Here is a tiny trained network, its code and every weight. The questions are about switching its units off for an input and a class, where a switched-off unit gives its printed mean instead of its output.

import numpy as np


def w(rows, s, z=0):
    codes = np.array(rows[::2]) - 128.0
    scale = np.full(codes.shape[1], s)
    scale[-1] = z or s
    return codes * scale


def norm(h):
    return h / np.sqrt((h * h).mean(-1, keepdims=True) + 1e-5)


def f(y):
    return np.maximum(y, 0)


def log_softmax(a):
    a = a - a.max(-1, keepdims=True)
    return a - np.log(np.exp(a).sum(-1, keepdims=True))


def net(x, mask):
    res = np.array(x, float).reshape(1, 6) / 4 @ E
    u = 0
    for l in range(3):
        y = f(norm(res) @ A[l][:, :-1].T + A[l][:, -1])
        res = res + np.where(mask[u : u + 9], y, B[l][:, -1]) @ B[l][:, :-1]
        u += 9
    return log_softmax(norm(res)[-1] @ U[:, :-1].T + U[:, -1])


A, B = {}, {}
E = w([
[65,120,104,107,113,72],'x0',
[128,129,130,128,131,127],'x1',
[101,2,104,128,155,187],'x2',
[115,95,197,187,130,85],'x3',
[126,129,127,128,132,127],'x4',
[228,64,121,75,141,51],'x5',
],0.0063)
A[0] = w([
[125,79,254,182,110,75,4],'L0N0',
[223,142,164,157,129,182,25],'L0N1',
[186,110,160,159,137,184,80],'L0N2',
[132,66,143,79,159,147,122],'L0N3',
[181,168,123,131,104,72,93],'L0N4',
[77,96,82,119,88,48,59],'L0N5',
[140,154,65,36,128,161,1],'L0N6',
[76,120,106,96,70,83,37],'L0N7',
[147,186,128,136,152,74,46],'L0N8',
],0.0088,0.0056)
B[0] = w([
[142,169,20,192,185,82,246],'L0N0',
[76,172,168,44,228,115,193],'L0N1',
[41,120,121,70,179,101,206],'L0N2',
[121,93,118,138,67,126,241],'L0N3',
[117,127,140,129,68,119,252],'L0N4',
[130,145,203,83,230,176,198],'L0N5',
[175,161,71,254,206,101,183],'L0N6',
[120,176,175,97,230,160,161],'L0N7',
[144,158,141,133,77,124,198],'L0N8',
],0.0085,0.0031)
A[1] = w([
[195,202,245,140,23,130,17],'L1N0',
[67,150,185,66,190,134,72],'L1N1',
[175,182,43,110,116,167,65],'L1N2',
[170,169,146,193,140,138,99],'L1N3',
[197,92,108,36,107,34,101],'L1N4',
[46,168,130,144,75,186,5],'L1N5',
[204,82,142,70,179,86,116],'L1N6',
[156,149,47,77,145,180,61],'L1N7',
[133,1,147,187,84,221,47],'L1N8',
],0.0071,0.0028)
B[1] = w([
[65,135,57,30,90,61,229],'L1N0',
[147,139,218,105,173,193,206],'L1N1',
[110,99,100,158,160,82,189],'L1N2',
[97,82,74,110,102,112,191],'L1N3',
[145,115,168,216,91,248,252],'L1N4',
[253,103,194,193,66,197,200],'L1N5',
[93,130,178,161,122,224,245],'L1N6',
[106,123,162,185,218,53,183],'L1N7',
[85,144,48,24,82,26,223],'L1N8',
],0.0066,0.0038)
A[2] = w([
[142,185,107,121,61,82,95],'L2N0',
[113,205,179,73,159,111,129],'L2N1',
[134,158,100,136,201,148,185],'L2N2',
[155,140,42,254,208,113,94],'L2N3',
[233,70,211,145,34,144,40],'L2N4',
[118,132,182,223,3,225,3],'L2N5',
[67,158,103,205,137,145,120],'L2N6',
[86,43,92,49,201,148,206],'L2N7',
[150,138,181,83,191,140,80],'L2N8',
],0.0065,0.0039)
B[2] = w([
[73,25,94,78,114,136,196],'L2N0',
[129,45,129,59,130,121,209],'L2N1',
[111,58,163,162,176,107,216],'L2N2',
[110,155,57,190,170,77,235],'L2N3',
[117,165,114,194,120,237,171],'L2N4',
[237,68,139,162,99,178,197],'L2N5',
[191,94,110,121,157,107,203],'L2N6',
[147,254,159,83,71,61,255],'L2N7',
[106,135,162,96,114,166,168],'L2N8',
],0.0076,0.0047)
U = w([
[96,119,69,19,1,58,227],'0',
[125,126,70,210,203,62,205],'1',
[183,83,163,182,53,240,73],'2',
[101,144,240,34,208,148,9],'3',
],0.013,0.0016)

Each question gives the input, the list of numbers given to net, and the class t.
The units are the neurons (one row each of A and B). Each row of codes is followed by its name. A weight is (code - 128) times the scale printed after its matrix; where a second scale follows, it is the last column's (A, B and U).
mask holds one flag per neuron, layer by layer. A switched-off neuron (its flag False) gives its mean, the last column of its row in B, instead of its output. The means were averaged over made-up inputs and are rounded, as every weight is.
A unit's drop is (log p(t) with every unit on - log p(t) with that unit switched off) / (log p(t) with every unit on - log p(t) with every unit switched off).
The circuit of an input: a set's keep is (log p(t) with only the set's units on - log p(t) with every unit switched off) / (log p(t) with every unit on - log p(t) with every unit switched off). Starting from the 12 units with the biggest drops (on a tie, the unit counted first), units are removed one at a time, each time the one whose removal leaves the highest keep (on an exact tie, the one counted first), for as long as the keep stays at least 0.8.
units of the circuit, in order: the units of the circuit, biggest drop first
most important unit: the unit with the biggest drop
top k neurons: the k neurons with the biggest drops, biggest first
k most important neurons of layer l: the k neurons of layer l with the biggest drops, biggest first
input [-1,-6,3,1,-6,-3], class 0: most important unit -> L1N8
input [6,2,2,5,6,-7], class 2: units of the circuit, in order -> (L1N5, L2N5)
input [1,2,0,-4,-7,-6], class 2: top 2 neurons -> (L1N5, L0N0)
input [-8,-3,-3,-7,-6,3], class 3: top 2 neurons -> (L0N1, L0N0)
input [2,-4,-1,-3,8,-6], class 2: top 2 neurons -> (L0N0, L1N5)
input [-8,5,8,-6,8,-4], class 0: units of the circuit, in order -> (L1N8, L2N7)
input [-8,-8,-6,1,-3,5], class 3: top 2 neurons -> (L0N1, L0N2)
input [-5,7,-2,-4,1,0], class 3: 2 most important neurons of layer 0 -> (L0N1, L0N0)
input [1,0,-5,-7,4,7], class 1: top 2 neurons -> (L0N6, L1N2)
input [-6,-1,-5,3,-7,-4], class 3: top 2 neurons -> (L0N1, L1N1)
input [-4,-8,-3,-5,0,5], class 1: top 2 neurons -> (L0N6, L1N2)
input [1,0,6,-2,7,-5], class 0: top 2 neurons -> (L1N8, L1N4)
input [-5,-7,4,-6,-8,6], class 1: top 2 neurons -> (L0N6, L1N7)
input [5,4,1,-3,-7,-6], class 2: units of the circuit, in order -> (L1N5)
input [-8,4,3,8,2,4], class 1: 2 most important neurons of layer 0 -> (L0N0, L0N5)
input [7,-8,5,4,-5,7], class 2: top 2 neurons -> (L1N4, L1N6)
input [-5,8,-5,2,-5,0], class 0: 2 most important neurons of layer 0 -> (L0N4, L0N8)
input [-2,6,-3,3,4,0], class 0: 3 most important neurons of layer 2 -> (L2N0, L2N4, L2N5)
input [2,-6,-3,6,4,7], class 2: 2 most important neurons of layer 1 -> (L1N4, L1N6)
input [-2,-4,-6,-3,-4,8], class 2: units of the circuit, in order -> (L1N4)
